Below are the code and all the weights of a small trained network. Each question names an input and a target symbol and asks about switching units off, where a switched-off unit gives its printed mean instead of its output.

import numpy as np


def w(rows, s, z=0):
    codes = np.array(rows[::2]) - 128.0
    scale = np.full(codes.shape[1], s)
    scale[-1] = z or s
    return codes * scale


def norm(h):
    return h / np.sqrt((h * h).mean(-1, keepdims=True) + 1e-5)


def f(y):
    return y / 2 * (1 + np.tanh(0.7978845608 * (y + 0.044715 * y**3)))


def softmax(a):
    e = np.exp(a - a.max(-1, keepdims=True))
    return e / e.sum(-1, keepdims=True)


def log_softmax(a):
    a = a - a.max(-1, keepdims=True)
    return a - np.log(np.exp(a).sum(-1, keepdims=True))


def net(x, mask):
    ids = ['ΘΛΠΦΨΩαβγδζημστ'.index(c) for c in x.split()]
    T = len(ids)
    res = E[ids] + P[:T]
    r = norm(res)
    for j in range(3):
        rows = slice(2 * j, 2 * j + 2)
        q, k, v = (r @ M[0][rows].T for M in (Q, K, V))
        z = softmax(np.where(np.tri(T) > 0, q @ k.T / 2**0.5, -1e9)) @ v
        o = O[0][rows]
        res = res + np.where(mask[j], z, o[:, -1]) @ o[:, :-1]
    y = f(norm(res) @ A[0][:, :-1].T + A[0][:, -1])
    res = res + np.where(mask[3:19], y, B[0][:, -1]) @ B[0][:, :-1]
    return log_softmax(norm(res)[-1] @ U[:, :-1].T + U[:, -1])


Q, K, V, O, A, B = {}, {}, {}, {}, {}, {}
E = w([
[225,141,251,220,202,155,141,162,125,5,119,136],'Θ',
[95,18,130,99,149,106,128,163,92,201,92,142],'Λ',
[150,14,68,214,140,81,179,80,68,187,111,186],'Π',
[132,117,123,180,99,110,204,210,70,142,169,121],'Φ',
[74,36,198,135,87,92,125,109,138,105,107,194],'Ψ',
[80,106,195,130,94,92,197,71,91,98,151,192],'Ω',
[120,118,185,134,110,80,18,156,71,115,118,194],'α',
[153,161,126,197,79,191,150,57,166,137,229,181],'β',
[136,108,141,119,159,36,155,76,144,163,94,134],'γ',
[122,122,124,17,91,155,147,6,75,172,169,107],'δ',
[127,154,75,43,211,149,104,180,146,152,152,154],'ζ',
[155,116,250,124,88,133,109,147,163,225,104,114],'η',
[91,126,59,124,21,105,104,94,166,173,124,94],'μ',
[113,129,86,152,85,144,133,109,60,32,79,128],'σ',
[203,156,163,66,54,209,120,114,127,98,92,114],'τ',
],0.019)
P = w([
[189,93,83,91,10,64,170,129,159,182,163,215],'0',
[209,114,110,117,102,91,130,142,118,133,146,120],'1',
[200,136,107,140,112,107,129,134,113,120,128,115],'2',
[176,138,109,142,127,109,117,129,111,124,124,104],'3',
[158,150,111,152,131,114,113,123,111,120,119,103],'4',
[140,159,118,151,145,115,105,125,113,118,116,100],'5',
[124,165,117,152,149,119,102,119,108,118,113,96],'6',
[102,171,118,156,158,124,98,113,111,117,104,97],'7',
[94,175,123,153,168,127,90,115,116,111,105,86],'8',
[78,180,123,147,167,124,88,107,108,115,106,77],'9',
],0.014)
Q[0] = w([
[209,202,39,162,114,182,158,233,213,176,171,116],'head 1',
[144,175,57,152,253,73,78,146,100,176,55,27],'head 1',
[59,140,230,87,105,75,188,73,118,2,62,213],'head 2',
[107,53,209,202,47,50,185,101,35,164,168,92],'head 2',
[73,117,200,199,108,84,100,86,37,118,82,174],'head 3',
[55,144,98,89,130,47,180,131,131,132,110,126],'head 3',
],0.0067)
K[0] = w([
[238,41,91,119,59,73,189,185,186,97,236,176],'head 1',
[143,39,136,184,169,112,118,173,8,136,168,172],'head 1',
[24,186,145,96,80,237,88,129,72,160,152,142],'head 2',
[17,174,139,168,188,197,41,135,135,111,85,65],'head 2',
[34,224,109,133,164,171,28,23,161,127,57,100],'head 3',
[75,209,208,127,158,253,73,132,159,88,109,99],'head 3',
],0.0056)
V[0] = w([
[179,170,118,108,178,88,51,32,172,164,62,174],'head 1',
[147,99,253,65,98,159,81,161,143,200,43,86],'head 1',
[99,30,180,151,119,141,93,81,215,151,87,89],'head 2',
[156,167,82,30,103,120,69,77,167,64,37,98],'head 2',
[197,92,114,138,134,172,170,205,229,139,236,160],'head 3',
[168,138,134,126,205,132,232,137,105,164,88,127],'head 3',
],0.0054)
O[0] = w([
[253,83,88,195,221,205,168,78,140,89,198,164,224],'head 1',
[122,206,160,116,126,217,199,148,34,188,60,166,150],'head 1',
[123,94,189,151,153,97,85,62,133,199,34,43,133],'head 2',
[146,203,117,77,109,118,131,90,211,32,29,124,48],'head 2',
[29,195,167,131,190,233,103,45,188,128,147,155,9],'head 3',
[82,25,165,140,173,73,240,181,157,116,65,186,171],'head 3',
],0.0066,0.0012)
A[0] = w([
[162,125,139,88,191,140,173,98,196,171,153,104,143],'neuron 1',
[148,149,193,138,155,129,137,80,140,70,81,121,115],'neuron 2',
[87,138,164,90,146,134,93,205,125,130,102,109,246],'neuron 3',
[106,106,167,124,106,129,122,127,96,122,76,139,129],'neuron 4',
[116,134,60,140,93,162,174,113,64,116,177,127,116],'neuron 5',
[202,171,98,130,199,176,139,186,106,143,149,105,196],'neuron 6',
[134,184,2,62,172,115,108,164,131,114,127,140,205],'neuron 7',
[66,119,110,115,42,122,153,119,151,122,154,138,224],'neuron 8',
[153,145,93,177,116,97,60,98,182,127,187,151,225],'neuron 9',
[55,138,146,153,186,71,94,92,98,135,125,124,177],'neuron 10',
[108,161,47,136,74,135,85,153,124,158,113,80,157],'neuron 11',
[103,97,102,83,167,125,225,129,107,214,83,118,110],'neuron 12',
[120,94,141,100,144,145,34,160,122,124,99,181,80],'neuron 13',
[121,177,153,51,106,189,130,111,130,76,54,151,3],'neuron 14',
[118,143,203,55,139,61,161,155,144,126,124,167,131],'neuron 15',
[109,204,91,107,120,117,165,103,137,162,166,117,150],'neuron 16',
],0.011,0.0038)
B[0] = w([
[116,147,120,181,20,142,139,91,106,78,57,109,189],'neuron 1',
[109,151,150,89,167,101,81,134,139,162,81,163,202],'neuron 2',
[79,144,158,191,138,92,199,74,158,112,32,149,191],'neuron 3',
[85,141,124,71,124,188,118,142,126,131,170,77,183],'neuron 4',
[115,58,140,62,126,134,1,112,176,168,176,98,197],'neuron 5',
[67,189,104,121,73,107,147,206,214,143,165,152,195],'neuron 6',
[4,78,100,160,79,110,57,85,96,163,120,205,192],'neuron 7',
[171,200,140,146,186,167,106,145,131,133,76,82,201],'neuron 8',
[107,110,123,150,217,110,196,161,107,109,131,92,231],'neuron 9',
[134,108,135,178,119,121,191,174,192,160,156,122,223],'neuron 10',
[124,106,127,137,230,113,121,160,102,164,46,169,192],'neuron 11',
[67,173,172,106,170,99,139,128,98,63,122,120,253],'neuron 12',
[184,204,94,111,93,106,148,49,115,153,187,155,156],'neuron 13',
[228,83,104,35,140,98,208,175,199,135,155,164,153],'neuron 14',
[111,113,74,169,93,163,117,200,119,97,107,123,196],'neuron 15',
[120,137,40,172,132,117,170,108,105,73,188,62,168],'neuron 16',
],0.0086,0.0067)
U = w([
[169,134,99,175,89,106,211,154,90,46,74,71,189],'Θ',
[141,144,99,67,72,106,133,104,77,141,165,41,194],'Λ',
[164,3,184,133,163,102,141,133,121,206,158,183,166],'Π',
[40,120,74,154,100,175,149,139,179,148,141,221,94],'Φ',
[181,97,100,28,127,146,189,193,181,171,114,136,253],'Ψ',
[153,121,191,181,33,168,147,122,134,232,97,100,202],'Ω',
[66,130,168,51,186,157,199,162,24,154,136,168,91],'α',
[130,178,137,201,147,187,190,102,174,177,214,92,131],'β',
[85,109,132,116,63,84,122,254,139,172,217,72,148],'γ',
[136,133,118,134,125,132,122,139,144,147,114,147,73],'δ',
[186,175,51,134,200,155,108,122,142,225,63,90,103],'ζ',
[168,168,189,90,172,44,100,118,132,175,140,61,44],'η',
[180,205,120,153,114,75,122,141,60,193,176,186,68],'μ',
[134,145,198,156,200,150,109,185,179,85,140,217,84],'σ',
[125,63,114,99,101,134,34,180,112,80,80,155,100],'τ',
],0.0079,0.0032)

Each question gives the input, a string of symbols that net reads in full, and the target symbol t.
The units are the heads (2 rows each of Q, K, V and O) and the neurons (one row each of A and B). Each row of codes is followed by its name. A weight is (code - 128) times the scale printed after its matrix; where a second scale follows, it is the last column's (O, A, B and U).
mask holds one flag per unit, heads first, then neurons. A switched-off unit (its flag False) gives its mean, the last column of its rows in O or B, instead of its output. The means were averaged over made-up inputs and are rounded, as every weight is.
A unit's drop is (log p(t) with every unit on - log p(t) with that unit switched off) / (log p(t) with every unit on - log p(t) with every unit switched off).
The circuit of an input: a set's keep is (log p(t) with only the set's units on - log p(t) with every unit switched off) / (log p(t) with every unit on - log p(t) with every unit switched off). Starting from the 12 units with the biggest drops (on a tie, the unit counted first), units are removed one at a time, each time the one whose removal leaves the highest keep (on an exact tie, the one counted first), for as long as the keep stays at least 0.8.
units of the circuit, in order: the units of the circuit, biggest drop first
most important unit: the unit with the biggest drop
top k neurons: the k neurons with the biggest drops, biggest first
heads that matter: for each layer, one digit per head in row order, 1 if its drop is at least 0.15 and else 0, layers parted by /
drop of u: that unit's drop, to one decimal
input β γ β Λ Ψ, target β: most important unit -> head 3
input γ Λ τ γ Φ γ β β γ, target β: units of the circuit, in order -> neuron 10; head 3
input Φ Ψ μ σ Θ Ψ, target Θ: units of the circuit, in order -> head 3; neuron 5; neuron 7
input Π β Ψ Λ Φ Ψ ζ γ γ, target Θ: units of the circuit, in order -> neuron 5; neuron 1
input Π α Ω Ψ, target Λ: heads that matter -> 001
input γ Φ Ψ μ, target ζ: heads that matter -> 000
input Φ γ Φ Ψ, target Π: units of the circuit, in order -> head 1; neuron 1; head 2
input τ Λ Ω, target Ψ: heads that matter -> 111
input β τ μ γ α Λ Ψ, target Λ: units of the circuit, in order -> head 3; neuron 4; neuron 13
input ζ Φ Θ γ γ Π μ, target ζ: top 2 neurons -> neuron 8; neuron 11
input Π Φ Ω, target γ: heads that matter -> 110
input γ Θ Π μ Θ Ω, target η: heads that matter -> 011
input Φ Ω Π γ α, target μ: heads that matter -> 000
input τ Λ Θ Θ γ Π η Λ Ψ, target α: heads that matter -> 100
input γ Ψ ζ, target Φ: top 2 neurons -> neuron 7; neuron 6
input τ Ψ μ Θ γ Λ Π, target Π: most important unit -> neuron 5
input γ τ Ψ, target Ψ: units of the circuit, in order -> neuron 14; head 2; head 1
input Π Ψ Ψ β Θ η τ Λ Ω, target Ψ: heads that matter -> 010
input Φ Π η τ γ Λ γ ζ Ψ, target σ: units of the circuit, in order -> head 2; head 1; neuron 7; neuron 1
input γ Ψ ζ Λ, target α: most important unit -> neuron 12
input γ Φ τ Φ Π Ω, target γ: top 2 neurons -> neuron 5; neuron 15
input γ γ γ γ τ Λ μ Θ Ψ, target η: top 2 neurons -> neuron 2; neuron 13
input ζ Φ γ γ Φ γ, target γ: drop of neuron 16 -> 0.0
input Θ Φ μ τ, target Ψ: drop of neuron 14 -> 0.6
input γ Λ Λ, target α: drop of head 1 -> 0.1
